Below is a small trained network, with its code and all its weights. Each question gives an input and a class and asks what happens when units are switched off, that is, made to give their printed mean instead of their output.

import numpy as np


def w(rows, s, z=0):
    codes = np.array(rows[::2]) - 128.0
    scale = np.full(codes.shape[1], s)
    scale[-1] = z or s
    return codes * scale


def norm(h):
    return h / np.sqrt((h * h).mean(-1, keepdims=True) + 1e-5)


def f(y):
    return y / 2 * (1 + np.tanh(0.7978845608 * (y + 0.044715 * y**3)))


def log_softmax(a):
    a = a - a.max(-1, keepdims=True)
    return a - np.log(np.exp(a).sum(-1, keepdims=True))


def net(x, mask):
    res = np.array(x, float).reshape(1, 7) / 4 @ E
    u = 0
    for l in range(4):
        y = f(norm(res) @ A[l][:, :-1].T + A[l][:, -1])
        res = res + np.where(mask[u : u + 7], y, B[l][:, -1]) @ B[l][:, :-1]
        u += 7
    return log_softmax(norm(res)[-1] @ U[:, :-1].T + U[:, -1])


A, B = {}, {}
E = w([
[39,58,88,30,90],'x0',
[97,174,150,75,78],'x1',
[188,87,230,153,254],'x2',
[212,81,27,69,79],'x3',
[250,43,38,65,94],'x4',
[30,148,98,81,71],'x5',
[151,145,114,182,15],'x6',
],0.0049)
A[0] = w([
[134,41,131,142,2,136],'L0N0',
[198,239,100,94,166,59],'L0N1',
[95,167,158,125,95,49],'L0N2',
[59,177,106,192,239,25],'L0N3',
[175,123,146,140,100,94],'L0N4',
[183,114,125,184,142,86],'L0N5',
[107,27,142,62,190,254],'L0N6',
],0.0099,0.0024)
B[0] = w([
[108,142,120,116,181,225],'L0N0',
[93,129,116,115,73,155],'L0N1',
[182,168,123,126,107,153],'L0N2',
[195,90,190,106,144,218],'L0N3',
[254,85,126,147,87,144],'L0N4',
[45,131,113,143,157,175],'L0N5',
[92,144,97,112,191,253],'L0N6',
],0.0094,0.0049)
A[1] = w([
[203,128,96,153,136,253],'L1N0',
[247,51,89,203,164,91],'L1N1',
[112,146,65,57,184,138],'L1N2',
[255,170,137,135,107,121],'L1N3',
[151,191,61,201,164,164],'L1N4',
[45,115,133,78,199,245],'L1N5',
[44,196,135,98,102,107],'L1N6',
],0.0076,0.0019)
B[1] = w([
[99,2,150,31,143,181],'L1N0',
[157,156,67,120,97,210],'L1N1',
[135,151,58,57,116,218],'L1N2',
[103,77,106,112,10,176],'L1N3',
[169,58,146,78,12,168],'L1N4',
[211,230,197,177,141,254],'L1N5',
[136,178,192,145,82,181],'L1N6',
],0.0068,0.0049)
A[2] = w([
[162,200,145,169,112,182],'L2N0',
[105,135,184,2,30,106],'L2N1',
[109,70,140,150,30,32],'L2N2',
[187,67,221,111,134,6],'L2N3',
[173,171,96,224,182,154],'L2N4',
[94,196,125,116,152,123],'L2N5',
[170,207,121,137,135,130],'L2N6',
],0.0081,0.0017)
B[2] = w([
[145,121,100,58,93,204],'L2N0',
[61,254,145,207,150,253],'L2N1',
[96,125,88,95,67,196],'L2N2',
[165,211,119,155,97,188],'L2N3',
[77,160,139,63,118,173],'L2N4',
[58,116,54,166,87,194],'L2N5',
[86,131,105,74,55,189],'L2N6',
],0.0097,0.0034)
A[3] = w([
[100,147,65,109,138,101],'L3N0',
[114,158,133,167,169,140],'L3N1',
[225,193,89,85,171,251],'L3N2',
[160,121,56,77,80,244],'L3N3',
[59,104,125,128,49,100],'L3N4',
[34,103,53,214,194,111],'L3N5',
[119,2,179,83,145,115],'L3N6',
],0.0092,0.0017)
B[3] = w([
[173,98,174,137,105,188],'L3N0',
[155,185,112,189,48,150],'L3N1',
[75,143,160,39,74,253],'L3N2',
[148,62,132,154,153,250],'L3N3',
[175,61,2,237,65,197],'L3N4',
[196,139,84,163,126,140],'L3N5',
[70,193,104,144,154,129],'L3N6',
],0.0074,0.005)
U = w([
[85,196,82,168,67,175],'0',
[197,41,71,108,87,177],'1',
[107,151,172,134,249,140],'2',
[147,141,118,33,145,159],'3',
[83,98,129,118,147,2],'4',
[78,159,109,133,82,89],'5',
[147,147,227,127,119,109],'6',
],0.014,0.0068)

Each question gives the input, the list of numbers given to net, and the class t.
The units are the neurons (one row each of A and B). Each row of codes is followed by its name. A weight is (code - 128) times the scale printed after its matrix; where a second scale follows, it is the last column's (A, B and U).
mask holds one flag per neuron, layer by layer. A switched-off neuron (its flag False) gives its mean, the last column of its row in B, instead of its output. The means were averaged over made-up inputs and are rounded, as every weight is.
A unit's drop is (log p(t) with every unit on - log p(t) with that unit switched off) / (log p(t) with every unit on - log p(t) with every unit switched off).
The circuit of an input: a set's keep is (log p(t) with only the set's units on - log p(t) with every unit switched off) / (log p(t) with every unit on - log p(t) with every unit switched off). Starting from the 12 units with the biggest drops (on a tie, the unit counted first), units are removed one at a time, each time the one whose removal leaves the highest keep (on an exact tie, the one counted first), for as long as the keep stays at least 0.8.
units of the circuit, in order: the units of the circuit, biggest drop first
k most important neurons of layer l: the k neurons of layer l with the biggest drops, biggest first
drop when u is switched off: that unit's drop, to one decimal
input [-3,-6,-3,-6,3,5,-1], class 6: units of the circuit, in order : [L0N3]
input [5,-8,0,1,0,1,8], class 3: 2 most important neurons of layer 0 : [L0N0; L0N1]
input [-3,4,2,-6,-3,5,-6], class 6: units of the circuit, in order : [L0N3; L0N0]
input [-7,5,6,-1,3,-5,0], class 1: units of the circuit, in order : [L1N3; L2N1]
input [-8,-6,8,-6,3,-2,8], class 1: units of the circuit, in order : [L2N1; L1N5]
input [7,-3,-4,-8,-8,2,-1], class 6: units of the circuit, in order : [L0N3; L1N5]
input [-7,-5,4,5,-6,-6,-1], class 6: 2 most important neurons of layer 0 : [L0N5; L0N6]
input [-4,-2,-6,-4,5,-3,-2], class 1: 2 most important neurons of layer 1 : [L1N6; L1N3]
input [2,2,-5,-3,-5,-7,-2], class 6: 3 most important neurons of layer 0 : [L0N3; L0N4; L0N1]
input [6,5,3,6,7,-2,4], class 3: 2 most important neurons of layer 3 : [L3N4; L3N2]
input [7,1,5,-2,2,-1,-7], class 2: 3 most important neurons of layer 0 : [L0N6; L0N2; L0N4]
input [2,-7,-4,0,-2,1,-5], class 3: 2 most important neurons of layer 1 : [L1N5; L1N2]
input [0,-3,1,6,-6,-7,7], class 1: drop when L3N5 is switched off : 0.0
input [4,-5,4,4,-1,2,0], class 2: drop when L1N3 is switched off : 0.1
input [-1,8,3,6,1,3,2], class 0: units of the circuit, in order : [L2N1]
input [-2,-7,-6,3,-2,-1,-7], class 3: drop when L3N2 is switched off : 0.1
